Each row is followed by its class.
98,55,11,129,-10,182,-111,-270,-257,-252,166,154,-59,-119,-18,55,138,-26,11,35,-129,-237,-18,236,151,-435,62,395,90,152,-144,-11,-237,-25,-126,-458,24,-106 | Zazat
8,-273,-57,120,-4,178,-71,4,202,-240,6,87,-237,-240,14,92,11,89,109,387,-17,-12,-148,63,344,215,-262,-163,336,-153,125,-221,-157,511,10,109,-384,-215 | Bev
46,-112,42,-92,122,-166,-119,-372,35,208,23,-238,81,307,24,-269,69,-61,-57,-117,142,186,-319,-155,-290,33,91,13,-84,-51,-213,132,-179,7,579,42,292,87 | Bev
-138,176,-109,17,169,170,349,-129,98,177,-119,156,-91,269,-179,218,283,78,-166,221,-357,-169,-180,-345,159,259,-131,-67,79,-149,259,-430,-187,121,-50,94,-200,24 | tela
-195,166,31,7,213,175,95,-578,-371,-284,56,10,-325,319,-409,124,130,-130,34,-237,213,-111,-254,-144,-87,-264,255,327,60,210,-328,-15,-63,-36,63,-477,12,135 | Rur
-14,151,-149,252,149,434,-6,113,-44,-230,118,-24,272,-79,-170,315,271,171,-14,-141,-45,-178,11,127,342,-226,152,168,11,428,-24,-180,-100,-58,22,-179,-237,-53 | zod
280,-238,75,-74,124,-29,262,-477,-74,84,-29,97,-274,340,-22,-248,-170,102,-304,295,198,284,42,-470,-409,-190,121,87,279,-395,-298,-233,-181,53,218,-234,231,4 | toma
285,-180,122,-126,-51,-90,-126,-180,-354,-60,-97,-5,455,188,29,-56,132,-81,71,118,-24,100,-235,124,-193,20,319,99,-117,180,45,249,-144,-293,384,24,317,76 | Tir
120,112,-45,29,-13,-64,-125,143,-167,98,44,150,-169,50,-120,-61,-33,-9,-171,-287,124,46,141,86,-6,39,-90,292,108,-129,-370,-36,-118,-25,-93,92,54,124 | toma
4,257,-70,-128,124,171,266,-167,102,55,16,41,-20,56,13,244,142,245,51,173,-494,-268,104,82,396,-51,102,108,-58,75,157,-147,-35,294,-323,8,-217,-47 | tel
-138,21,-29,-119,35,-6,79,-692,154,68,-96,158,-261,210,-234,263,-151,91,526,397,172,-325,-130,-251,113,21,38,251,186,-37,0,-31,-2,149,81,-47,109,-123 | toma
-389,82,-63,-67,-74,-79,-26,-302,-51,276,-103,13,290,-95,-301,-60,145,-171,-48,-117,-152,43,-236,-322,-243,304,227,104,-286,323,-309,146,44,-336,198,-15,-40,2 | toma
-84,-155,-61,214,201,-33,48,-609,-28,85,21,50,-83,142,98,64,295,-143,-125,140,74,-106,-39,-267,-323,108,-162,81,71,-219,-140,-399,-292,310,197,-186,117,71 | Vusoz
-194,-235,-182,115,1,345,73,89,55,-104,46,121,-161,117,-111,58,156,137,-76,-76,-23,-38,-115,-135,374,-14,-85,45,180,65,35,-331,-278,355,-35,-61,-124,-120 | zod
-172,251,-92,-14,220,-9,85,-863,80,212,-84,22,-122,380,-223,-10,-61,49,1,-95,329,-46,-182,-67,-332,75,166,422,-31,366,-164,21,-22,142,65,-128,98,67 | Zazat
545,121,82,-117,-40,-131,68,-199,192,269,111,221,-54,164,-60,67,-284,413,-187,334,-13,196,275,-98,-129,145,49,363,72,-234,-176,-213,40,30,-72,236,71,6 | Sogol
17,406,-82,-306,290,-139,167,-687,178,-50,-20,102,-184,103,-386,280,-228,28,248,413,143,-286,170,-157,-166,-91,-185,355,44,68,-228,-360,93,-141,-170,328,64,-43 | Sogol
345,51,-65,74,99,355,92,117,-185,-144,131,124,72,44,-95,472,309,250,-135,481,-413,15,129,100,601,16,258,33,-169,154,171,-83,-51,209,52,46,-406,-93 | Sogol
-401,70,-48,-13,0,309,283,152,197,-122,-130,-115,336,-99,-148,251,226,36,192,108,-374,-356,-253,-108,244,30,25,-195,-24,233,373,-221,98,-165,-282,-189,-374,-13 | mesom
-259,132,-89,95,305,409,78,192,303,-50,24,-383,95,-43,-135,368,411,94,118,-226,-318,-167,20,119,372,209,314,-55,-294,277,141,-323,90,166,-133,30,-506,-19 | Bev
26,-22,69,32,71,64,-143,-604,-62,179,-14,44,-22,222,-70,11,-86,84,46,-209,269,-77,-128,-20,-275,-47,294,498,44,261,-240,-132,-136,93,55,-215,92,-34 | mesom
131,-445,5,-193,149,99,251,-403,122,-26,-127,102,66,477,4,16,119,129,226,-94,173,-129,-190,-176,-196,224,72,28,307,113,197,-140,-116,191,36,-146,135,-60 | mesom
-71,-65,87,168,66,-83,-60,-173,-19,46,-73,-106,121,109,-5,-287,-2,-36,-25,-348,478,127,-57,-109,-408,-172,150,81,63,-40,-341,10,-83,-16,301,-201,93,-14 | Bev
401,-210,94,-296,114,-271,268,-430,-47,213,-116,83,-150,553,96,-142,-39,-48,-155,303,165,115,-86,-202,-365,-177,-31,-126,21,-327,-42,-109,-191,64,207,114,151,63 | Bev
-118,279,-34,-39,153,65,95,-236,268,212,-95,96,-120,-65,-225,-14,-104,-28,-180,118,-203,85,-120,-203,231,-48,116,-101,121,-249,16,-213,-214,9,40,298,-161,-34 | Tir
-6,-189,-147,-222,-231,137,123,368,285,-1,-34,176,340,-215,86,17,22,337,211,33,-509,-309,90,-40,175,125,-242,128,86,270,155,105,-180,229,-322,-133,-113,-207 | zod
79,109,-14,-21,295,135,2,-785,-30,-106,65,108,-391,256,-215,113,-53,-49,-193,203,252,35,-83,-112,-275,84,-60,410,241,-59,-269,-581,-157,343,-88,-65,-15,76 | Vusoz
-150,-191,-42,19,-59,429,49,45,95,-358,54,-28,-110,-161,-254,290,205,40,217,81,-383,-145,-173,62,535,202,280,48,222,190,386,-53,151,179,-308,-202,-352,-134 | tela
207,174,-23,247,263,380,-10,-118,67,-238,70,141,151,67,-160,124,187,110,-277,71,66,40,25,107,13,-87,100,197,53,279,54,-417,-143,114,114,-269,-269,-40 | zod
-12,141,90,-128,69,-223,89,-808,-60,125,-232,134,-344,259,-296,55,-166,-163,197,461,404,65,-256,-100,-111,-16,242,104,132,-196,-45,-25,108,6,269,104,137,87 | Rur
-74,-118,44,120,-103,205,-220,-170,76,-112,23,325,-158,-260,-114,308,43,100,302,282,357,-144,-158,114,382,139,141,126,297,-11,-55,-338,-9,8,-144,-72,-329,-135 | Tir
-131,22,-61,-136,85,213,170,-284,128,-134,-237,112,-144,198,-232,131,143,5,-47,181,-58,-99,-405,-148,86,409,-9,-110,418,-84,259,-511,-13,222,148,-11,-39,135 | Bev
-136,417,-109,225,102,166,209,635,-51,-144,-122,-135,202,-116,-105,78,323,33,-167,-120,-173,-44,36,201,231,141,3,-290,2,114,135,-53,218,-197,-85,85,-344,65 | Tir
-28,294,77,-72,61,-413,-1,-549,-228,350,-146,46,-72,480,-102,-82,-9,-164,-36,-50,471,1,-201,-21,-553,-6,-19,255,-139,32,-255,-149,108,-146,314,22,377,394 | Bev
116,-245,183,-67,174,85,90,-526,131,-55,-9,-89,-458,194,44,88,48,-31,75,530,-84,57,-231,-211,97,4,423,-164,153,-423,261,-226,-47,80,99,-123,-91,-81 | tel
170,-145,78,-22,60,79,-26,-701,-153,-347,130,330,-106,100,-314,296,33,-10,223,294,331,-203,-111,157,48,-66,92,264,13,206,-192,-290,-102,-92,10,-163,-100,-67 | Rur
169,159,-12,216,45,149,-44,-351,-107,129,108,236,-63,144,-1,469,190,203,48,239,-91,-358,8,58,114,-164,-3,379,4,154,38,-436,-255,195,-54,-180,-83,90 | tela
235,-96,50,150,140,-102,-78,-575,-146,76,22,7,-139,297,153,-50,-35,9,12,-184,482,-108,147,-79,-416,-484,12,149,164,-122,-311,-7,-382,84,297,-213,422,55 | tel
139,196,169,-271,156,-94,104,-532,-76,215,-1,-36,-90,196,-135,4,-113,-34,-115,22,-33,55,20,-114,-249,-237,221,246,-124,-100,-198,-269,-61,-97,-18,47,148,121 | Tir
146,25,-104,-47,134,71,34,-315,62,32,-61,426,-374,61,-223,137,-77,38,-63,530,-135,66,-147,-207,281,179,84,162,375,-46,181,-247,-92,324,119,146,-130,-93 | Vusoz
-174,-195,-199,-179,-134,184,303,202,268,-124,-14,94,88,27,-187,33,151,-26,164,42,-364,-219,-203,-120,397,-9,-407,-62,34,-104,86,-49,-322,239,16,-2,-86,-257 | Sogol
12,-194,-1,54,47,294,18,-30,-122,-310,46,186,-291,-2,-41,185,186,-67,146,315,122,44,-144,142,441,336,230,-196,215,3,169,-144,190,395,166,-211,-236,-170 | Tir
-23,111,-86,-95,57,13,245,-72,83,237,-228,45,-44,268,-218,194,25,221,49,351,72,-26,-167,45,183,256,278,-49,-146,282,195,-194,170,23,215,209,-177,79 | Sogol
-45,-275,-238,323,-82,473,-71,547,156,-177,98,-133,337,-160,139,183,322,199,-31,-184,-174,24,-15,338,512,250,327,7,9,458,376,59,74,336,0,-136,-280,-171 | Sogol
40,-199,-92,56,-12,447,42,20,257,-53,-10,-75,68,58,24,212,113,316,81,59,-154,-59,-28,141,339,182,151,6,92,197,173,-189,-150,558,-66,-112,-231,-94 | Rur
-14,37,21,-112,132,-93,-59,-866,-110,249,23,202,-88,220,-73,-23,-44,-40,44,160,223,22,-133,-134,-282,8,279,397,-9,259,-259,-155,-9,72,192,-164,250,51 | tel
66,18,17,-304,67,118,24,-128,23,39,9,125,-199,-42,-36,218,-22,303,222,334,-202,-312,-104,99,284,288,278,288,182,185,97,-382,132,60,-220,-31,-128,-52 | mesom
-69,-199,-57,-19,54,-138,-67,-337,94,178,-162,-149,-11,177,-17,-102,-104,63,103,202,241,74,-181,-66,-207,336,-16,26,-141,118,-201,56,-43,192,344,213,-70,-48 | tel
73,99,-69,-215,106,-378,74,-626,191,589,-78,256,-11,80,-110,-197,-190,54,-254,460,69,119,-53,-516,-439,-40,74,206,35,61,-305,-219,28,-142,300,141,61,41 | Bev
-130,-116,3,-291,57,136,281,-176,41,-94,-213,-106,-53,193,-114,64,60,5,174,89,-305,-51,-278,-297,139,144,260,-200,318,-143,270,-25,59,117,47,-4,98,16 | Sogol
-21,-292,-179,-167,-101,-70,227,155,143,179,-292,149,-209,135,-189,-101,-92,85,94,580,-250,26,-337,-65,450,385,261,-61,143,13,409,166,71,209,301,205,-185,-103 | tel
117,142,-146,-172,60,278,0,440,38,-494,18,27,-103,-30,-201,140,-206,115,186,-102,224,-247,45,186,223,317,-390,116,577,-123,-77,-229,35,242,-153,206,0,-128 | Rur
143,-413,-23,-90,51,108,220,60,171,285,-123,-109,-278,324,146,115,-22,283,173,351,-329,-128,-40,-211,324,269,-114,-102,119,-378,294,-72,-247,584,-21,234,-168,-171 | Bev
-186,5,-51,-365,55,-42,62,-599,87,-28,-290,240,-59,147,-254,-318,-106,-273,-76,114,-73,231,-401,-285,-123,198,-85,41,190,-128,-53,205,-197,-64,134,13,189,28 | toma
-115,214,-76,-69,185,60,-94,-431,-112,-36,-15,161,50,-69,-263,-21,75,-21,-147,-138,214,51,-52,-57,-219,252,74,303,22,241,-519,-343,-65,21,240,-23,22,31 | Zazat
158,-50,-126,38,210,221,6,-325,52,-294,139,261,-259,-80,-105,118,232,176,-44,440,-129,-6,-15,10,357,-37,207,109,228,199,-51,-198,-97,211,121,-201,-233,-151 | tel
82,-331,-89,-10,-33,346,265,469,128,-249,-181,-65,192,-26,-26,3,31,302,-33,99,-13,135,-180,-74,369,246,6,-354,418,-77,284,-130,-11,149,84,200,-287,-194 | tel
111,134,-85,105,-59,48,-9,-40,26,11,-124,168,174,-195,-189,191,-73,41,-25,352,-149,42,-58,88,261,249,197,1,232,26,199,-81,107,50,109,313,-121,4 | zod
-173,47,-118,98,-59,505,-8,481,-87,-648,50,-38,152,-264,-86,186,116,36,167,-272,-90,-199,7,82,212,-191,-398,-55,314,159,-3,2,-210,-76,-339,-290,-3,-42 | zod
56,180,26,-119,238,-116,-5,-381,75,323,70,-64,-267,311,-111,-14,-72,29,-106,-214,151,-75,65,24,-194,-19,130,319,-127,-40,-335,-348,-70,78,-46,99,27,152 | Zazat
-178,175,2,-294,29,-191,220,-443,42,252,-50,-5,-31,246,-256,-218,-231,-31,-78,40,54,10,-176,-452,-305,-173,35,166,-131,-115,-393,-70,-69,-223,228,-41,248,39 | Vusoz
-56,82,-39,-172,102,-248,14,-464,45,280,64,304,13,202,-183,9,198,-62,25,148,-9,-65,-50,-14,-46,-81,81,245,-506,335,-304,-136,-97,-161,23,4,-157,75 | tela
-63,-158,-45,-269,-183,-35,307,9,209,260,-200,112,62,46,-148,18,-274,105,240,359,-178,-301,-211,-149,299,-39,-127,-88,175,-207,115,-189,-47,69,3,163,-110,-113 | Zazat
247,-39,-55,-311,-19,157,-9,-40,-43,-323,-47,162,-271,-99,-59,-134,-156,-11,-151,296,-399,251,-219,52,387,228,-79,113,413,-364,30,189,-217,299,-51,167,-27,-146 | tel
52,-232,-265,142,3,195,106,295,213,-134,33,170,111,-111,-19,53,38,170,77,357,-224,-117,172,-35,432,118,-284,-49,68,-56,31,91,-330,491,14,130,-341,-331 | tela
-121,-173,-42,125,134,91,57,-47,201,-27,-26,-265,-332,70,87,-27,109,10,117,185,-3,-130,-162,34,162,219,15,-61,214,-386,74,-276,-144,594,226,-64,-104,-77 | Tir
31,-38,-203,-57,43,79,193,304,-12,232,-69,494,-120,66,-139,103,52,216,-235,234,-161,-177,-177,-223,238,108,-26,156,263,290,159,-476,-89,-76,-27,12,-275,-27 | Sogol
-11,-59,-184,-159,85,167,208,-71,309,-244,-100,145,-312,56,-253,222,-189,-26,269,480,151,-302,35,-104,405,-31,-226,-94,383,-327,105,-237,5,94,-145,129,-170,-171 | zod
220,-119,-104,102,82,303,108,10,30,-393,197,165,81,103,-175,408,293,88,108,29,-46,-275,100,218,428,-163,-201,25,-35,150,89,-256,-201,140,-26,-44,-219,-111 | Bev
-88,-94,31,-311,-4,-3,141,-100,-58,137,-125,92,-73,193,-276,-43,-70,-70,-133,257,-321,210,-216,-391,220,256,160,-57,-194,-297,-4,68,-108,-140,70,285,-102,-22 | Rur
-84,153,1,-560,45,-84,148,-476,231,-91,-81,-121,-244,177,-204,-81,-346,-251,71,-23,-46,-104,-105,-264,-241,17,-261,22,266,-444,-248,-180,19,115,-136,163,255,9 | Sogol
254,-259,32,53,73,141,26,-178,-59,48,75,-105,-125,432,-8,-173,-27,223,-300,-26,67,164,-61,-116,-83,27,212,194,72,-203,-161,-122,-309,213,137,-74,43,-3 | tela
-16,108,-159,33,201,-134,61,-624,3,266,-150,1,-13,405,-92,-27,122,76,-27,-179,235,-180,-2,-176,-365,-23,-44,326,11,145,-333,-103,-241,187,345,-17,242,82 | tela
-226,-128,-163,-286,-226,256,424,249,428,16,-309,116,314,50,-256,111,-16,226,268,151,-376,-142,-307,-156,416,379,-124,-139,330,211,576,-48,223,252,-257,144,-249,-136 | Rur
216,98,78,-247,236,-153,-85,-899,54,-70,184,154,-310,229,-62,159,-31,-55,372,294,318,-510,224,62,-279,-453,-185,480,26,-32,-463,-353,-167,91,-180,-274,162,-43 | Rur
15,34,-20,-108,171,-152,78,-379,-108,190,-1,91,-227,263,-184,-147,106,-67,-181,-7,88,224,-187,-148,-146,80,386,244,-127,227,-217,-40,189,-40,279,-120,-62,43 | tela
-234,182,31,98,204,-6,-156,-758,5,-285,114,114,-117,218,-146,0,250,-316,-67,-235,172,-19,-266,-78,-420,-52,-231,304,-59,68,-300,-407,-244,88,111,-316,164,188 | tel
12,-63,-25,-20,29,-308,-174,-578,-37,236,-2,281,-187,115,-86,74,-106,-58,216,205,552,-107,43,201,-68,-22,-185,340,-146,7,-353,-158,-228,247,96,199,57,132 | Tir
179,-171,-89,7,-42,85,21,127,-80,261,-102,119,224,77,168,299,238,289,144,55,-171,-301,16,124,190,363,-39,178,76,176,115,-217,-103,413,-24,116,-177,-41 | zod
17,191,-66,-49,259,-34,19,-611,30,11,139,166,-125,198,-220,191,171,-19,-114,175,129,-160,-139,-237,-298,-30,-62,257,-10,223,-183,-358,-149,-64,233,-176,50,132 | Sogol
-132,-20,-187,-48,66,284,156,-8,302,-320,-106,-6,-50,144,-221,89,-54,25,173,-136,38,-289,-47,-146,208,117,-418,-100,476,-227,61,-75,-191,371,-18,20,-12,-130 | Sogol
